[[134 115 126 133]
 [135 113 126 135]
 [138 107 126 145]]
:
[[113 126]
 [107 126]]

[[116 129 108 151]
 [114 129 108 151]
 [144 124 157 107]
 [120 130 113 147]
 [117 130 108 151]]
:
[[129 108]
 [124 157]]

[[127 132 102]
 [128 129 149]
 [130 129 131]
 [129 126 141]
 [133 133 109]]
:
[[129 149]
 [129 131]]

[[101 108 133 121]
 [124 123 131 126]
 [149 131 126 134]]
:
[[123 131]
 [131 126]]

[[133 133 135 129 102]
 [130 128 126 124 140]
 [133 130 126 120 142]
 [117 123 131 144  99]]
:
[[128 126]
 [130 126]]

[[133 129 133 136 129]
 [148 135 137 150 132]
 [140 134 130 137 133]]
:
[[135 137]
 [134 130]]

[[136 133 127 119 120]
 [146 141 126 116 119]
 [135 132 125 123 124]
 [126 125 130 130 129]
 [107 109 129 144 143]]
:
[[141 126]
 [132 125]]

[[113 123 136]
 [128 132 131]
 [143 106 133]]
:
[[132 131]
 [106 133]]
---
[[111 140 118 115 148 121]
 [147 118 141 146 114 135]
 [112 140 119 115 149 122]
 [108 142 117 111 152 120]
 [116 137 120 117 145 120]
 [148 117 141 147 112 136]
 [149 117 141 148 111 137]
 [109 142 117 111 152 119]
 [110 141 118 113 150 121]
 [109 142 117 111 152 119]]
:
[[148 121 111 140 118 115]
 [114 135 147 118 141 146]
 [149 122 112 140 119 115]
 [152 120 108 142 117 111]
 [145 120 116 137 120 117]
 [112 136 148 117 141 147]
 [111 137 149 117 141 148]
 [152 119 109 142 117 111]
 [150 121 110 141 118 113]
 [152 119 109 142 117 111]]

[[127 134 151 104 115 113 117 144 139 120 122 113]
 [118 125 129 132 122 139 123 100 104 104 110 104]
 [157 148 133 107 130 141 141 125 104 135 156 143]
 [116 145 102 110 112 134 114 129 112 153 100 127]
 [101 149 139 134 155 124 128 151 101 132 103 127]]
:
[[122 113 127 134 151 104 115 113 117 144 139 120]
 [110 104 118 125 129 132 122 139 123 100 104 104]
 [156 143 157 148 133 107 130 141 141 125 104 135]
 [100 127 116 145 102 110 112 134 114 129 112 153]
 [103 127 101 149 139 134 155 124 128 151 101 132]]

[[131 140 127 116 124 142 128 126]
 [136 122 125 134 116 133 130 138]
 [132 127 124 118 132 130 133 117]
 [126 136 132 122 123 143 133 125]
 [131 127 123 143 120 131 124 129]
 [128 139 136 109 155 125 131 151]
 [134 125 127 127 149 140 126 132]]
:
[[128 126 131 140 127 116 124 142]
 [130 138 136 122 125 134 116 133]
 [133 117 132 127 124 118 132 130]
 [133 125 126 136 132 122 123 143]
 [124 129 131 127 123 143 120 131]
 [131 151 128 139 136 109 155 125]
 [126 132 134 125 127 127 149 140]]

[[148 128 128 109 140 112 109 111 123 149 146]
 [117 138 130 124 110 116 139 117 135 119 149]
 [105 127 109 132 113 117 129 141 119 107 126]
 [152 105 122 115 141 117 124 137 139 145 156]]
:
[[149 146 148 128 128 109 140 112 109 111 123]
 [119 149 117 138 130 124 110 116 139 117 135]
 [107 126 105 127 109 132 113 117 129 141 119]
 [145 156 152 105 122 115 141 117 124 137 139]]

[[145 140 134 135 146 113 108 139 130 125 134]
 [114 121 131 121 114 128 137 128 126 123 127]
 [130 131 131 128 129 116 121 133 129 120 129]
 [126 129 128 128 126 121 123 136 133 120 123]
 [150 141 132 153 146 133 108 136 132 132 139]]
:
[[125 134 145 140 134 135 146 113 108 139 130]
 [123 127 114 121 131 121 114 128 137 128 126]
 [120 129 130 131 131 128 129 116 121 133 129]
 [120 123 126 129 128 128 126 121 123 136 133]
 [132 139 150 141 132 153 146 133 108 136 132]]

[[117 110 119 132 151 145]
 [139 134 133 128 128 116]
 [115 139 120 130 130 140]
 [100 108 118 134 137 133]
 [141 154 151 115 120 112]
 [108 116 129 101 132 119]
 [143 147 138 126 111 122]
 [125 136 146 136 131 136]
 [113 112 102 127 152 152]]
:
[[151 145 117 110 119 132]
 [128 116 139 134 133 128]
 [130 140 115 139 120 130]
 [137 133 100 108 118 134]
 [120 112 141 154 151 115]
 [132 119 108 116 129 101]
 [111 122 143 147 138 126]
 [131 136 125 136 146 136]
 [152 152 113 112 102 127]]
---
[[135 123 135 112 129 112  99]
 [136 141 140 121 124 101 112]
 [123 142 124 139 128 127 142]
 [136  98 128 154 130 127 121]]
:
[[123 142 124 139 128 127 142]
 [136  98 128 154 130 127 121]
 [135 123 135 112 129 112  99]
 [136 141 140 121 124 101 112]]

[[124 128 135 138 136]
 [139 105 133 123 127]
 [138 124 114 127 112]
 [134 124 123 137 118]
 [135 132 117 120 121]]
:
[[138 124 114 127 112]
 [135 132 117 120 121]
 [134 124 123 137 118]
 [139 105 133 123 127]
 [124 128 135 138 136]]

[[131 133 118 119 126 139 129 131 150 104 136 126 122 121 128 131]
 [128 116 124 115 110 134 137 126 128 111 116 130 121 123 118 116]
 [129 151 115 125 131 145 113 125 127 132 114 126 132 124 121 132]]
:
[[129 151 115 125 131 145 113 125 127 132 114 126 132 124 121 132]
 [131 133 118 119 126 139 129 131 150 104 136 126 122 121 128 131]
 [128 116 124 115 110 134 137 126 128 111 116 130 121 123 118 116]]

[[137 133 124 135 114 143 123 126 141 131 131 131 128 119 116]
 [151 142 109 130 112 154 119 119 128 148 151 139 131 123 106]
 [139 152 106 130 129 138 122 121 116 125 126 136 142 140 113]
 [134 138 116 132 115 151 106 123 118 125 136 132 156 145 116]
 [132 129 127 118 125 133 133 124 130 114 128 132 122 117 130]
 [110 118 135 122 119 106 150 133 125 129 128 101 146 133 143]]
:
[[139 152 106 130 129 138 122 121 116 125 126 136 142 140 113]
 [151 142 109 130 112 154 119 119 128 148 151 139 131 123 106]
 [134 138 116 132 115 151 106 123 118 125 136 132 156 145 116]
 [137 133 124 135 114 143 123 126 141 131 131 131 128 119 116]
 [132 129 127 118 125 133 133 124 130 114 128 132 122 117 130]
 [110 118 135 122 119 106 150 133 125 129 128 101 146 133 143]]

[[126 107 110 121 111 115 124]
 [137 146 141 126 134 146 135]
 [111 113 108 137 101  99 108]
 [131 125 123 140 119 118 138]
 [146 150 131 135 138 126 124]
 [123 128 115 132 123 128 136]
 [120 131 136 124 115 145 125]
 [129 134 135 135 127 140 123]]
:
[[111 113 108 137 101  99 108]
 [126 107 110 121 111 115 124]
 [123 128 115 132 123 128 136]
 [131 125 123 140 119 118 138]
 [146 150 131 135 138 126 124]
 [129 134 135 135 127 140 123]
 [120 131 136 124 115 145 125]
 [137 146 141 126 134 146 135]]

[[131 141 125 142 133 123 137 106 143 130 112 126]
 [127 128 126 126 117 141 148 122 141 124 150 122]
 [124 137 127 149 121 140 132 127 122 134 119 116]
 [123 126 147 132 127 128 138 116 128 121 147 124]
 [140 127 134 119 138 107 122 141 102 125 112 152]
 [131 135 121 144 135 131 118 137 136 142 119 124]]
:
[[131 135 121 144 135 131 118 137 136 142 119 124]
 [131 141 125 142 133 123 137 106 143 130 112 126]
 [127 128 126 126 117 141 148 122 141 124 150 122]
 [124 137 127 149 121 140 132 127 122 134 119 116]
 [140 127 134 119 138 107 122 141 102 125 112 152]
 [123 126 147 132 127 128 138 116 128 121 147 124]]

[[134 116 134 149 112 110 126]
 [133 130 102 139 136 121 125]
 [134 135 133 150 120 140 147]
 [120 156 130 138 129 143 116]
 [135 107 146 137 121 147 125]
 [149 138 106 118 123 139 134]
 [146 134 156 132 132 136 122]]
:
[[133 130 102 139 136 121 125]
 [149 138 106 118 123 139 134]
 [120 156 130 138 129 143 116]
 [134 135 133 150 120 140 147]
 [134 116 134 149 112 110 126]
 [135 107 146 137 121 147 125]
 [146 134 156 132 132 136 122]]

[[140 117 123 148]
 [140 141 140 128]
 [130 142 112 106]
 [136 136 133 142]]
:
[[130 142 112 106]
 [140 117 123 148]
 [136 136 133 142]
 [140 141 140 128]]

[[101 117 121 115 111 141 155 116]
 [106 120 116 112 116 137 158 109]
 [132 135 122 126 138 112 133 135]
 [145 139 138 149 149 126 120 132]]
:
[[106 120 116 112 116 137 158 109]
 [101 117 121 115 111 141 155 116]
 [132 135 122 126 138 112 133 135]
 [145 139 138 149 149 126 120 132]]
